Here is a tiny trained network, its code and every weight. The questions are about switching its units off for an input and a class, where a switched-off unit gives its printed mean instead of its output.

import numpy as np


def w(rows, s, z=0):
    codes = np.array(rows[::2]) - 128.0
    scale = np.full(codes.shape[1], s)
    scale[-1] = z or s
    return codes * scale


def norm(h):
    return h / np.sqrt((h * h).mean(-1, keepdims=True) + 1e-5)


def f(y):
    return y / 2 * (1 + np.tanh(0.7978845608 * (y + 0.044715 * y**3)))


def log_softmax(a):
    a = a - a.max(-1, keepdims=True)
    return a - np.log(np.exp(a).sum(-1, keepdims=True))


def net(x, mask):
    res = np.array(x, float).reshape(1, 8) / 4 @ E
    u = 0
    for l in range(2):
        y = f(norm(res) @ A[l][:, :-1].T + A[l][:, -1])
        res = res + np.where(mask[u : u + 13], y, B[l][:, -1]) @ B[l][:, :-1]
        u += 13
    return log_softmax(norm(res)[-1] @ U[:, :-1].T + U[:, -1])


A, B = {}, {}
E = w([
[98,114,167,186,127,138,2,162,118],'x0',
[61,77,211,140,138,145,185,114,134],'x1',
[127,126,129,128,128,124,128,127,129],'x2',
[75,164,126,66,195,116,104,153,144],'x3',
[129,126,128,127,128,129,128,131,130],'x4',
[178,125,143,167,187,149,137,153,197],'x5',
[31,90,25,189,139,202,134,138,154],'x6',
[128,128,128,127,128,128,129,127,130],'x7',
],0.015)
A[0] = w([
[120,148,120,87,163,123,160,124,129,101],'L0N0',
[53,111,236,168,153,125,149,133,109,6],'L0N1',
[60,162,149,79,197,117,48,130,147,60],'L0N2',
[160,153,230,101,121,110,67,140,108,108],'L0N3',
[155,95,145,167,84,147,128,124,118,86],'L0N4',
[66,135,103,185,129,138,123,150,142,80],'L0N5',
[161,147,172,191,200,147,111,127,175,38],'L0N6',
[92,106,189,177,136,128,2,129,135,18],'L0N7',
[167,170,68,136,142,108,43,133,102,41],'L0N8',
[68,118,77,170,135,141,86,122,138,77],'L0N9',
[157,129,142,143,187,144,108,146,161,104],'L0N10',
[151,145,147,223,66,130,110,108,111,81],'L0N11',
[52,147,134,82,50,126,84,119,43,16],'L0N12',
],0.019,0.011)
B[0] = w([
[120,139,135,115,113,139,163,178,98,171],'L0N0',
[126,151,149,86,74,210,96,65,201,193],'L0N1',
[139,56,178,101,117,176,120,222,77,202],'L0N2',
[131,135,153,140,222,119,101,75,71,252],'L0N3',
[100,102,164,75,146,143,125,194,118,164],'L0N4',
[147,125,172,132,184,111,105,85,96,196],'L0N5',
[127,67,101,136,137,51,138,134,197,179],'L0N6',
[101,254,102,229,48,109,192,170,106,217],'L0N7',
[149,171,99,97,76,183,85,88,172,200],'L0N8',
[143,147,150,125,212,106,100,96,91,212],'L0N9',
[119,78,92,106,104,60,104,124,150,173],'L0N10',
[135,95,157,100,118,156,118,204,100,186],'L0N11',
[95,35,66,103,80,6,120,98,187,199],'L0N12',
],0.033,0.011)
A[1] = w([
[137,94,135,135,113,155,124,153,102,27],'L1N0',
[139,112,121,145,133,121,156,132,165,145],'L1N1',
[83,122,181,115,91,192,148,75,193,88],'L1N2',
[92,119,71,148,164,166,123,114,114,128],'L1N3',
[142,136,109,100,104,149,84,119,123,84],'L1N4',
[120,142,86,126,132,147,255,133,122,16],'L1N5',
[142,77,98,169,154,103,133,149,201,19],'L1N6',
[81,95,85,151,136,175,123,140,127,75],'L1N7',
[143,99,141,104,119,165,140,184,100,3],'L1N8',
[167,157,76,101,94,200,83,111,166,23],'L1N9',
[118,129,119,161,188,140,122,83,96,34],'L1N10',
[115,108,116,155,135,150,131,133,145,29],'L1N11',
[166,96,117,172,114,147,147,115,122,31],'L1N12',
],0.032,0.0038)
B[1] = w([
[72,139,149,77,148,130,150,189,164,161],'L1N0',
[93,83,107,142,128,105,85,106,101,166],'L1N1',
[191,118,3,127,229,196,150,113,161,238],'L1N2',
[164,130,171,86,143,118,119,105,91,162],'L1N3',
[133,106,141,144,180,157,229,140,179,194],'L1N4',
[90,212,141,230,57,120,111,145,123,232],'L1N5',
[82,102,79,47,52,90,167,63,117,207],'L1N6',
[170,128,180,82,165,103,127,147,124,136],'L1N7',
[109,66,145,116,95,170,81,225,130,210],'L1N8',
[124,110,51,162,222,226,161,82,171,218],'L1N9',
[207,146,237,93,112,108,139,86,122,246],'L1N10',
[130,116,144,156,191,101,113,142,122,126],'L1N11',
[128,116,113,110,170,128,92,186,132,131],'L1N12',
],0.024,0.012)
U = w([
[197,158,239,103,209,104,121,49,94,88],'0',
[153,140,63,135,198,222,156,83,201,251],'1',
[82,240,125,235,50,117,150,160,117,120],'2',
[83,47,73,74,95,28,138,87,177,134],'3',
[104,71,182,81,149,183,109,251,130,26],'4',
],0.015,0.0028)

Each question gives the input, the list of numbers given to net, and the class t.
The units are the neurons (one row each of A and B). Each row of codes is followed by its name. A weight is (code - 128) times the scale printed after its matrix; where a second scale follows, it is the last column's (A, B and U).
mask holds one flag per neuron, layer by layer. A switched-off neuron (its flag False) gives its mean, the last column of its row in B, instead of its output. The means were averaged over made-up inputs and are rounded, as every weight is.
A unit's drop is (log p(t) with every unit on - log p(t) with that unit switched off) / (log p(t) with every unit on - log p(t) with every unit switched off).
The circuit of an input: a set's keep is (log p(t) with only the set's units on - log p(t) with every unit switched off) / (log p(t) with every unit on - log p(t) with every unit switched off). Starting from the 12 units with the biggest drops (on a tie, the unit counted first), units are removed one at a time, each time the one whose removal leaves the highest keep (on an exact tie, the one counted first), for as long as the keep stays at least 0.8.
units of the circuit, in order: the units of the circuit, biggest drop first
most important unit: the unit with the biggest drop
top k neurons: the k neurons with the biggest drops, biggest first
top k neurons in layer l: the k neurons of layer l with the biggest drops, biggest first
input [7,2,8,-7,-3,-4,-4,0], class 2: most important unit : L0N7
input [-6,5,1,3,0,-8,7,1], class 3: top 2 neurons : [L0N12 L0N3]
input [-8,-7,6,2,-1,0,-7,0], class 2: top 3 neurons : [L0N0 L0N9 L0N1]
input [-7,3,1,-8,5,-6,-4,-6], class 4: top 4 neurons : [L0N7 L1N8 L0N4 L0N1]
input [3,-1,0,-4,0,-6,-5,-2], class 3: top 3 neurons : [L0N12 L0N9 L0N5]
input [3,-6,0,-3,0,3,6,-5], class 0: top 2 neurons in layer 0 : [L0N9 L0N5]
input [6,7,5,-3,2,4,-1,8], class 1: top 2 neurons : [L0N1 L1N2]
input [5,-6,3,3,-6,-8,8,8], class 0: top 2 neurons : [L0N9 L0N5]
input [-7,0,0,2,-5,7,-6,-5], class 2: top 4 neurons in layer 0 : [L0N0 L0N9 L0N12 L0N5]
input [-8,5,4,-8,-6,8,8,-1], class 0: top 3 neurons in layer 1 : [L1N3 L1N7 L1N10]
input [7,7,4,-3,-2,-2,-5,4], class 1: top 2 neurons in layer 0 : [L0N1 L0N9]
input [-8,0,-4,1,1,-4,7,-7], class 2: top 2 neurons : [L1N5 L0N3]
input [-2,-3,7,-6,3,-5,-5,-6], class 4: top 2 neurons : [L0N11 L0N9]
input [2,1,-8,-7,-8,-4,-2,-3], class 4: most important unit : L0N11
input [0,-7,-8,-8,-6,-8,5,8], class 3: top 2 neurons : [L0N12 L0N1]
input [4,-4,2,-5,-6,-4,-2,-8], class 4: top 4 neurons : [L0N11 L0N4 L0N1 L1N2]
input [8,1,7,2,4,-4,7,-2], class 2: top 2 neurons : [L0N7 L0N3]
input [7,-3,-6,5,8,3,6,-3], class 2: top 2 neurons in layer 0 : [L0N7 L0N3]
input [8,-7,6,1,-6,-8,5,3], class 2: top 3 neurons : [L0N7 L0N1 L0N12]
input [8,6,-2,3,-4,4,3,-2], class 2: units of the circuit, in order : [L0N7]
input [-7,2,7,6,7,8,2,4], class 3: top 3 neurons in layer 0 : [L0N7 L0N10 L0N6]
input [6,-1,6,3,-8,8,0,-7], class 3: top 2 neurons in layer 0 : [L0N6 L0N10]
input [5,-5,-5,-7,0,0,7,3], class 0: top 2 neurons : [L0N9 L0N5]
input [1,1,-3,8,0,-6,6,4], class 4: top 4 neurons in layer 0 : [L0N2 L0N3 L0N6 L0N10]
input [2,6,7,-6,-6,-1,-4,4], class 1: top 2 neurons in layer 0 : [L0N1 L0N2]
